Below are the code and all the weights of a small trained network. Each question names an input and a class and asks about switching units off, where a switched-off unit gives its printed mean instead of its output.

import numpy as np


def w(rows, s, z=0):
    codes = np.array(rows[::2]) - 128.0
    scale = np.full(codes.shape[1], s)
    scale[-1] = z or s
    return codes * scale


def f(y):
    return y / 2 * (1 + np.tanh(0.7978845608 * (y + 0.044715 * y**3)))


def log_softmax(a):
    a = a - a.max(-1, keepdims=True)
    return a - np.log(np.exp(a).sum(-1, keepdims=True))


def net(x, mask):
    res = np.array(x, float).reshape(1, 7) / 4 @ E
    y = f(res @ A[0][:, :-1].T + A[0][:, -1])
    res = res + np.where(mask, y, B[0][:, -1]) @ B[0][:, :-1]
    return log_softmax(res[-1] @ U[:, :-1].T + U[:, -1])


A, B = {}, {}
E = w([
[129,50,218,69,33,40,75],'x0',
[160,169,40,88,27,200,188],'x1',
[77,194,70,18,160,31,103],'x2',
[110,169,161,14,69,129,142],'x3',
[207,65,123,105,145,119,126],'x4',
[1,134,138,41,33,96,105],'x5',
[179,145,205,231,82,170,94],'x6',
],0.0083)
A[0] = w([
[136,254,80,147,33,103,89,255],'neuron 0',
[92,202,101,115,168,222,203,175],'neuron 1',
[166,118,189,47,91,92,48,138],'neuron 2',
[131,187,97,119,19,223,228,232],'neuron 3',
[224,96,35,101,141,132,205,205],'neuron 4',
[109,149,66,78,119,71,69,71],'neuron 5',
],0.0091,0.0045)
B[0] = w([
[155,178,122,69,211,143,127,215],'neuron 0',
[195,158,141,159,84,110,205,217],'neuron 1',
[166,173,91,156,156,163,175,199],'neuron 2',
[154,155,101,247,118,174,191,249],'neuron 3',
[166,152,84,93,210,67,47,210],'neuron 4',
[109,75,62,86,100,110,86,186],'neuron 5',
],0.012,0.013)
U = w([
[197,84,223,193,85,138,113,1],'0',
[206,190,84,189,205,164,184,227],'1',
[88,97,153,228,2,197,252,67],'2',
[9,162,88,19,192,79,130,115],'3',
],0.0086,0.0061)

Each question gives the input, the list of numbers given to net, and the class t.
The units are the neurons (one row each of A and B). Each row of codes is followed by its name. A weight is (code - 128) times the scale printed after its matrix; where a second scale follows, it is the last column's (A, B and U).
mask holds one flag per neuron, in row order. A switched-off neuron (its flag False) gives its mean, the last column of its row in B, instead of its output. The means were averaged over made-up inputs and are rounded, as every weight is.
A unit's drop is (log p(t) with every unit on - log p(t) with that unit switched off) / (log p(t) with every unit on - log p(t) with every unit switched off).
The circuit of an input: a set's keep is (log p(t) with only the set's units on - log p(t) with every unit switched off) / (log p(t) with every unit on - log p(t) with every unit switched off). Starting from all 6 units, units are removed one at a time, each time the one whose removal leaves the highest keep (on an exact tie, the one counted first), for as long as the keep stays at least 0.8.
circuit, biggest first: the units of the circuit, biggest drop first
k most important neurons: the k neurons with the biggest drops, biggest first
drop when u is switched off: that unit's drop, to one decimal
input [1,8,-3,5,6,8,8], class 1: circuit, biggest first : [neuron 0]
input [-2,2,5,8,7,-5,-7], class 3: circuit, biggest first : [neuron 3; neuron 5]
input [3,7,1,-7,8,7,-6], class 3: circuit, biggest first : [neuron 1; neuron 5]
input [0,-6,-3,-3,-4,4,4], class 0: circuit, biggest first : [neuron 3; neuron 0]
input [8,-3,-3,-7,6,2,-7], class 0: 3 most important neurons : [neuron 0; neuron 3; neuron 4]
input [7,-4,-5,-7,4,4,-6], class 0: 4 most important neurons : [neuron 3; neuron 0; neuron 4; neuron 1]
input [8,-1,-2,-3,-1,-2,-6], class 0: 3 most important neurons : [neuron 0; neuron 3; neuron 4]
input [8,-2,0,-4,2,2,-8], class 3: 3 most important neurons : [neuron 3; neuron 1; neuron 5]
input [-1,0,-8,6,-1,-4,1], class 2: circuit, biggest first : [neuron 0; neuron 2]
input [7,-4,-3,-6,6,-4,8], class 0: 2 most important neurons : [neuron 3; neuron 0]
input [-3,-1,5,5,-1,2,1], class 3: 3 most important neurons : [neuron 3; neuron 5; neuron 2]
input [-4,-3,-3,0,-7,2,3], class 2: 2 most important neurons : [neuron 4; neuron 2]
input [7,-8,-5,-3,0,1,-7], class 0: 3 most important neurons : [neuron 0; neuron 3; neuron 4]
input [4,1,8,-5,0,2,4], class 3: circuit, biggest first : [neuron 3]
input [-4,-4,-3,7,-3,4,3], class 2: drop when neuron 0 is switched off : -0.1
input [3,-8,-5,-2,-1,6,-2], class 2: drop when neuron 0 is switched off : 0.9
input [-5,-8,8,6,-6,1,5], class 3: drop when neuron 3 is switched off : 0.5
